sabo: [ 4.01 -2.68 -4.89  3.90 -2.40  5.19  8.28 -1.66  4.76 -2.11]
tis: [-1.63 -5.03 -0.71 -5.49 -0.71  3.18 -1.63 -1.63  0.29 -0.71]
nodo: [ 2.89  2.89  2.89  5.29  5.29 -2.84  5.29  7.04  4.47  2.89]
girek: [ 8.27  4.87  1.57  5.10  3.38 -1.63  2.02  4.48  0.61  1.88]
robos: [-1.62  5.28 -4.78  3.85 -2.33  5.09  8.12 -1.61  4.67  5.09]
loc: [4.48]
girek, 8
loc: [5.10]
girek, 4
loc: [8.28]
sabo, 7
loc: [3.38]
girek, 5
places tis: [-1.63]
1 7 8
places nodo: [5.29]
4 5 7

bevo: [-0.25 -1.95  3.96  1.98  6.26  1.28]
nodo: [-0.18 -2.02 -0.38 -7.46  6.18  1.81]
kif: [0.41 1.27 1.26 1.27 1.27 0.82]
Moro: [-0.39  1.97  1.97 -0.39  1.97 -0.41]
loc: [1.81]
nodo, 6
loc: [1.28]
bevo, 6
places Moro: [-0.41]
6
places kif: [1.27]
2 4 5
places Moro: [1.97]
2 3 5
places nodo: [-2.02]
2
loc: [-0.18]
nodo, 1

Moro: [ 2.68  5.55  0.11  1.11 -2.79 -0.45  2.08 -0.83  1.86  4.75 -4.03  8.99
  1.76 -1.66 -2.45  1.16 -0.75 -2.62  1.56  2.35 -0.94 -0.40  1.92  2.76
 -4.34  0.61 -1.59  5.33  1.01  4.47  0.41  2.78  2.18 -0.25 -1.87 -1.13
  0.53  4.72 -2.87  3.03  2.76 -0.91 -0.24 -0.95 -2.50]
Vut: [-1.14  0.47  1.17  1.04  0.00 -3.50  1.28 -5.04 -1.78  4.97 -3.05  1.52
  4.91 -0.77 -4.16 -0.84  1.49  0.46  5.20  3.45  2.07  0.96  5.28  0.01
 -1.61  3.83 -0.61  2.59 -2.18  1.61 -2.01  3.86 -5.97 -1.83  0.05  3.76
 -0.95  3.33 -4.96  6.08 -3.02 -3.37 -0.15 -3.52 -0.74]
tis: [ 3.43 -2.51  0.58 -2.39 -0.01  4.80 -0.20  4.35 -0.29 -5.51 -1.16  5.69
 -1.15 -0.15  0.57  0.53 -0.56  0.22  5.69  2.45 -1.76 -1.69 -5.11  4.86
  5.69 -0.31  0.05  2.25  3.21 -0.34 -1.15 -2.30  6.10 -1.15  3.30 -2.71
  1.61  0.12  5.69 -4.25  2.42  2.20  3.99  4.95 -3.15]
nodo: [-4.69  1.77  1.44 -0.29 -0.21 -3.61  0.18 -4.18  0.52 -4.59 -1.20  0.46
 -2.17  3.66  0.54  3.08  2.97  1.70  1.97 -4.90 -3.94  2.59  3.76 -2.35
 -3.32  0.45 -7.40 -4.26 -2.83 -3.16 -3.90 -2.04  2.40 -0.67  1.33 -0.99
 -0.29  3.91  3.95  0.56  1.64  3.35 -0.64 -0.50 -3.18]
robos: [-2.50  7.00 -1.49  2.90 -2.09 -2.72  1.13 -0.98  1.30  1.71  0.16  7.68
 -3.35 -0.14  1.04  2.95 -3.37 -1.94 -3.66 -2.81 -3.22  0.65  1.91 -2.89
 -5.96  1.71 -3.64 -0.67  0.80  3.14  3.48  0.75  4.30 -2.05 -2.92 -4.50
  1.27  4.05  3.90  3.34  4.83  0.62 -1.72  1.28 -1.21]
sabo: [-4.69  1.77  1.44 -0.29 -0.21 -3.61  0.18 -4.18  0.52 -4.59 -1.20  0.46
 -2.17  3.66 -1.82  3.08  2.97  1.70  1.97 -4.90 -3.94  2.59  3.76 -2.35
  2.35  0.74 -0.29  0.04  2.45  2.65 -1.82  0.71 -1.32 -1.82 -1.54 -0.19
  0.82 -3.33 -0.19 -0.01 -0.71 -3.20 -0.37  0.39  5.76]
bevo: [-6.29  0.55 -0.01  1.83  0.56 -5.68 -1.83 -5.24 -3.78  1.13  0.46 -1.58
  0.72  0.57 -0.92  0.87 -1.25  1.98  0.97  0.22 -0.54  1.81  5.11 -5.32
 -1.78  5.69 -2.41 -3.09 -1.83 -0.04  0.78  1.87 -1.83 -3.27 -0.24  5.68
 -0.12  2.47  1.29  6.49 -1.36 -1.89 -0.79 -1.83 -0.29]
ruvur: [-0.04 -3.00 -1.90  0.86  1.12  2.04 -0.44  3.72 -4.76 -0.33  2.71 -4.34
 -0.45 -3.04  0.65 -1.24 -6.48  0.44 -4.73  5.60  1.18 -2.28 -4.15 -0.56
  6.63  5.43  5.05  1.17  4.09  2.74 -1.19  1.02  0.11 -1.20  0.90 -2.74
  2.17 -2.03 -0.37  1.93  0.24 -2.88  3.08  6.06  0.90]
valum: [ 0.60 -3.82 -0.30  1.86  4.97  2.71 -2.25  1.28  3.74 -1.39  4.53 -4.01
 -1.77  1.85  0.21 -2.97  4.01 -0.47 -1.56 -6.55  5.33  0.47 -2.08  1.12
  3.31 -2.83  2.39 -2.72 -1.63 -3.32 -0.47 -2.03 -3.25 -0.26  1.98  4.55
 -1.29 -3.40 -1.12 -3.91 -4.08 -0.50 -0.31 -3.93  5.13]
places valum: [-3.91]
40
places tis: [5.69]
12 19 25 39
places sabo: [-1.82]
15 31 34
places bevo: [-1.83]
7 29 33 44
loc: [2.17]
ruvur, 37

Moro: [ 8.17  0.07 -1.54  1.30  6.63  1.35  0.50  2.30  0.97  1.84  8.50 -5.11
 -6.10  1.42 -1.28 -0.26 -6.26 -6.10  0.53]
letav: [ 8.17  0.07 -1.54  1.30  6.63  1.35  0.50  2.30  0.97  1.84  8.50 -3.71
 -6.10  1.42 -1.28 -0.26 -6.26 -6.10  0.53]
robos: [ 3.00  4.40  7.22 -3.48  2.51 -3.76 -3.05 -3.52 -3.37 -3.53  2.15  1.95
 -2.18 -3.43  7.51 -0.25 -2.09 -1.49 -3.13]
tis: [-3.06  4.43  7.67 -5.27  2.21 -6.08 -4.94 -5.96 -4.95 -5.79  0.97  2.53
 -1.50 -5.77  7.95  4.97 -1.72 -1.04 -4.68]
bevo: [ 3.77  2.99  3.34 -4.12  3.75 -3.57 -3.69 -3.83 -3.99 -4.06  3.02 -3.75
 -4.31 -4.12  3.13  3.03 -4.19 -4.11  2.99]
loc: [-3.05]
robos, 7
places bevo: [-4.12]
4 14
loc: [3.75]
bevo, 5
loc: [2.53]
tis, 12

letav: [-0.58 -1.19 -0.04 -0.43 -5.42 -0.40  0.11 -0.33 -0.16  0.82 -0.24]
kif: [-0.78 -1.51 -0.04 -0.48 -6.25 -0.67  0.55 -0.49 -0.16  0.82 -0.35]
robos: [-2.99  0.09 -3.00 -0.77 -2.12  1.80 -2.88 -0.01 -0.57 -6.54  4.17]
nodo: [ 0.12  1.06 -0.39  0.50 -0.75  0.42 -0.24 -0.17 -0.16 -0.73  0.10]
Vut: [-1.38 -2.37 -0.56 -0.43 -8.45 -1.50  1.07 -1.29 -0.38  1.01 -0.58]
loc: [0.10]
nodo, 11
loc: [-0.75]
nodo, 5
loc: [1.07]
Vut, 7
loc: [-2.37]
Vut, 2

Moro: [ 3.22 -0.14 -2.26 -6.47]
kif: [-2.27  2.55  2.56 -2.28]
girek: [-7.08 -6.46 -0.63 -1.97]
places kif: [2.56]
3
loc: [2.55]
kif, 2
loc: [-6.47]
Moro, 4
loc: [-2.27]
kif, 1

sabo: [ 7.91 -4.06 -0.81 -0.52]
Moro: [ 0.84 -5.52  0.84  2.92]
bevo: [-0.85 -3.70  2.91  6.22]
robos: [-8.25 -8.25 -8.25 -0.51]
tis: [-0.18 -5.60 -6.83  2.91]
places Moro: [0.84]
1 3
loc: [7.91]
sabo, 1
loc: [-0.52]
sabo, 4
loc: [2.92]
Moro, 4
places robos: [-8.25]
1 2 3
loc: [-5.52]
Moro, 2

nodo: [ 1.84 -2.53 -0.17  0.28  0.07 -0.83  0.19  1.22 -7.78 -1.84 -1.11]
letav: [ 4.35 -2.19 -2.67 -2.19 -2.17 -2.19 -2.67  0.17  6.00 -2.67  3.33]
ruvur: [ 0.59 -2.87 -0.08  0.56  0.98 -2.35  0.37  0.21 -7.47 -2.32 -3.05]
kif: [ 3.07  2.65 -3.09 -3.33 -2.67  6.15 -2.71  3.30  3.39  2.64  5.74]
tis: [ 4.35  2.00 -2.67 -2.19 -2.17  7.31 -2.20  6.50  1.19  2.23  8.99]
sabo: [-3.86  0.92  1.01  0.26  0.04 -3.39  0.98 -3.68  4.46  0.33 -2.40]
Moro: [-3.86  0.92  1.01  0.26  0.04 -3.39 -2.25  2.33  4.45  3.02  5.88]
Vut: [-2.78 -2.75  3.11  3.38  2.44 -6.53  3.42 -3.39 -4.09 -3.24 -6.58]
robos: [-4.24  2.65 -3.09 -3.33 -2.67  6.15 -2.71  3.30  3.39  2.64  5.74]
loc: [0.28]
nodo, 4
places letav: [-2.19]
2 4 6

kif: [ 3.15  5.45  2.08  3.97 -5.04 -0.34  5.29  4.63 -3.45  4.54  5.17  5.66
 -5.77 -5.97 -5.14 -5.09 -3.25 -4.44  0.38 -1.64 -4.81 -3.52  5.88 -0.42
 -4.71  4.92 -5.15  7.36 -5.15 -7.17  0.28  0.00 -2.61 -3.74 -4.39  0.38
 -5.55  3.22 -1.56  0.67 -5.57  1.35 -1.14]
Moro: [-6.25  0.54 -3.38  1.32  0.03 -0.03 -7.32 -7.30 -3.28 -4.17 -3.01 -7.40
  7.52  5.91 -3.46  3.62  0.06  5.99  6.56 -4.11  2.57 -6.53  3.03 -6.47
 -1.83  0.80 -4.27  6.12  1.82  3.18 -2.56 -1.52 -7.61  3.74  7.52  1.96
  6.78 -2.94 -7.82  5.68  6.51  6.12 -7.12]
girek: [ 0.37 -6.90 -2.01 -0.32  0.40  2.38 -1.53 -5.70  0.51  7.14 -0.18  4.51
 -0.65  7.83 -4.71 -6.99 -6.13 -5.83 -1.94  6.33  7.58  5.37  6.36 -6.13
  2.11 -1.74  3.09 -6.97 -2.02 -5.72  4.39  2.19  2.54  0.43  2.06 -0.96
  3.69  3.53 -4.02  1.14  4.03  6.65 -2.57]
loc: [0.54]
Moro, 2
places kif: [0.38]
19 36

Vut: [-4.55  1.15  5.38 -0.31]
sabo: [-9.23  1.21  2.54  0.87]
Moro: [ 3.34 -2.17  2.67 -0.87]
letav: [-2.49  3.76 -5.45 -9.00]
bevo: [-1.16  2.67  3.53  3.53]
ruvur: [ 2.82 -3.45 -1.33  2.55]
nodo: [ 0.50  2.16  1.03 -2.31]
valum: [-3.84  2.16  1.03 -9.22]
kif: [ 0.50  2.16  0.42 -5.21]
tis: [ 3.12  1.27 -1.07 -3.09]
robos: [ 1.60 -3.59  1.60  1.60]
loc: [2.55]
ruvur, 4
loc: [-1.07]
tis, 3
places bevo: [2.67]
2
loc: [-1.33]
ruvur, 3
places robos: [1.60]
1 3 4
loc: [-9.23]
sabo, 1

letav: [ 3.31  2.13 -8.27  3.89  0.36 -0.64  2.12 -0.76 -7.01  0.50 -4.30 -5.63
  2.37 -3.50  0.87 -2.93 -0.90  3.58 -2.29 -1.32  4.41 -2.31 -3.14 -1.85
  0.61 -0.40  2.50  2.87  1.01 -6.17  4.26  5.39 -3.73]
sabo: [-0.39 -0.15  0.07  0.38 -0.12 -0.04 -0.22  0.12  0.27 -0.15  0.45  0.40
  0.22 -0.31 -0.30 -0.15 -0.20  0.03 -0.39 -0.13  0.16 -0.41  0.12  0.34
  0.01  0.07 -0.12  0.05  0.00 -0.29  0.03  0.15  0.06]
kif: [ 0.47  0.05  0.04 -0.12 -0.24 -0.11  0.16  0.21 -0.25 -0.18 -0.76 -0.16
  0.14 -0.10 -0.12 -0.22  0.23  0.32 -0.22 -0.22 -0.11 -0.57 -0.18 -0.19
  0.29 -0.38 -0.26 -0.16  0.28 -0.11 -0.19  0.05 -0.35]
Vut: [-1.22 -4.21 -3.36 -1.87 -2.91  0.92  1.45 -3.16  4.21 -1.30  3.06  2.70
  1.43 -1.51 -1.08  1.37 -0.87 -2.99 -3.76  1.61  0.47 -0.91 -1.06 -1.45
  0.13 -0.21 -1.68  0.42  0.44  0.44 -1.42 -0.52 -3.08]
nodo: [ 0.41 -1.27  0.90 -0.68 -0.85 -0.71 -0.47 -1.27 -0.18 -1.27 -0.29 -0.86
  1.70  1.00  0.91  0.55 -0.55  1.06  0.71  0.38  0.82 -0.30  0.66  1.60
  0.24  1.14 -1.27 -0.40  0.42  0.38  0.20  1.34  0.16]
bevo: [ 0.24  0.26 -0.40  0.07  0.19 -0.34  0.22 -0.07 -1.26  0.38 -0.39  0.11
 -0.11  0.52  0.01 -0.08 -0.57  0.14  0.34 -0.19 -0.01  0.77  0.25 -0.25
 -0.66 -0.55  0.06 -0.72  0.30  0.58  0.26  0.18  0.16]
places kif: [-0.11]
6 21 30
places nodo: [-1.27]
2 8 10 27

girek: [ 1.00 -5.34 -6.02  3.35  5.38 -1.96  2.65 -0.65]
Vut: [-3.27 -4.06  0.79  6.78  2.41 -1.60  2.66  1.67]
ruvur: [ 5.35 -0.17  6.72 -4.92  5.25  2.07  3.63 -6.19]
valum: [-6.55 -2.74  3.82 -1.89  3.87  4.91  1.29  2.21]
letav: [ 2.22  3.60 -1.86 -7.06 -3.29  3.13  0.50  0.20]
robos: [ 5.99  4.74 -4.84 -0.43 -4.84 -2.36 -6.51  1.76]
tis: [ 5.02 -4.51  5.02  5.02  5.80  0.77  0.75  5.02]
sabo: [-3.58 -5.12 -5.85  4.44  5.75  1.64 -0.13 -1.40]
places tis: [5.02]
1 3 4 8
loc: [1.76]
robos, 8

robos: [-8.68 -3.80  3.27  7.58]
girek: [-0.13 -0.03  3.26 -0.04]
tis: [-3.79 -3.79  2.19  2.19]
places robos: [3.27]
3
places girek: [-0.04]
4
places tis: [-3.79]
1 2

valum: [ 4.14 -0.26  5.50 -1.56  6.40  4.17]
ruvur: [-3.76  0.32 -3.89  4.05 -5.27 -2.95]
Moro: [-2.24  2.87  2.26  4.63  0.95  0.91]
sabo: [-7.57  2.71 -6.55 -7.57 -7.57 -6.55]
robos: [-2.73  3.11 -0.11  1.81 -7.56 -1.43]
girek: [-4.19  3.30 -1.02  3.69 -1.01 -1.75]
kif: [ 3.38 -6.54  6.26  0.13  6.93  4.48]
nodo: [ 0.36 -1.56 -2.69 -3.40 -0.14 -1.96]
letav: [-2.18  0.83 -5.42 -4.92 -0.31 -4.89]
loc: [0.32]
ruvur, 2
places sabo: [-6.55]
3 6
loc: [4.17]
valum, 6

tis: [-2.45  4.10 -4.55  2.83  1.18]
robos: [3.65 4.85 0.61 3.37 2.20]
ruvur: [4.38 4.83 0.66 4.52 2.95]
bevo: [6.88 7.93 4.46 8.38 7.94]
valum: [-2.50  3.69 -4.46  3.34  0.47]
girek: [ 1.71 -1.63  1.48  0.50 -3.40]
kif: [-3.64 -4.42 -1.18 -4.53 -3.92]
sabo: [-2.05  5.74 -3.56  4.68  4.35]
Moro: [ 2.94 -0.63  3.55 -1.61  0.62]
loc: [2.20]
robos, 5
loc: [2.94]
Moro, 1
loc: [7.94]
bevo, 5
loc: [5.74]
sabo, 2

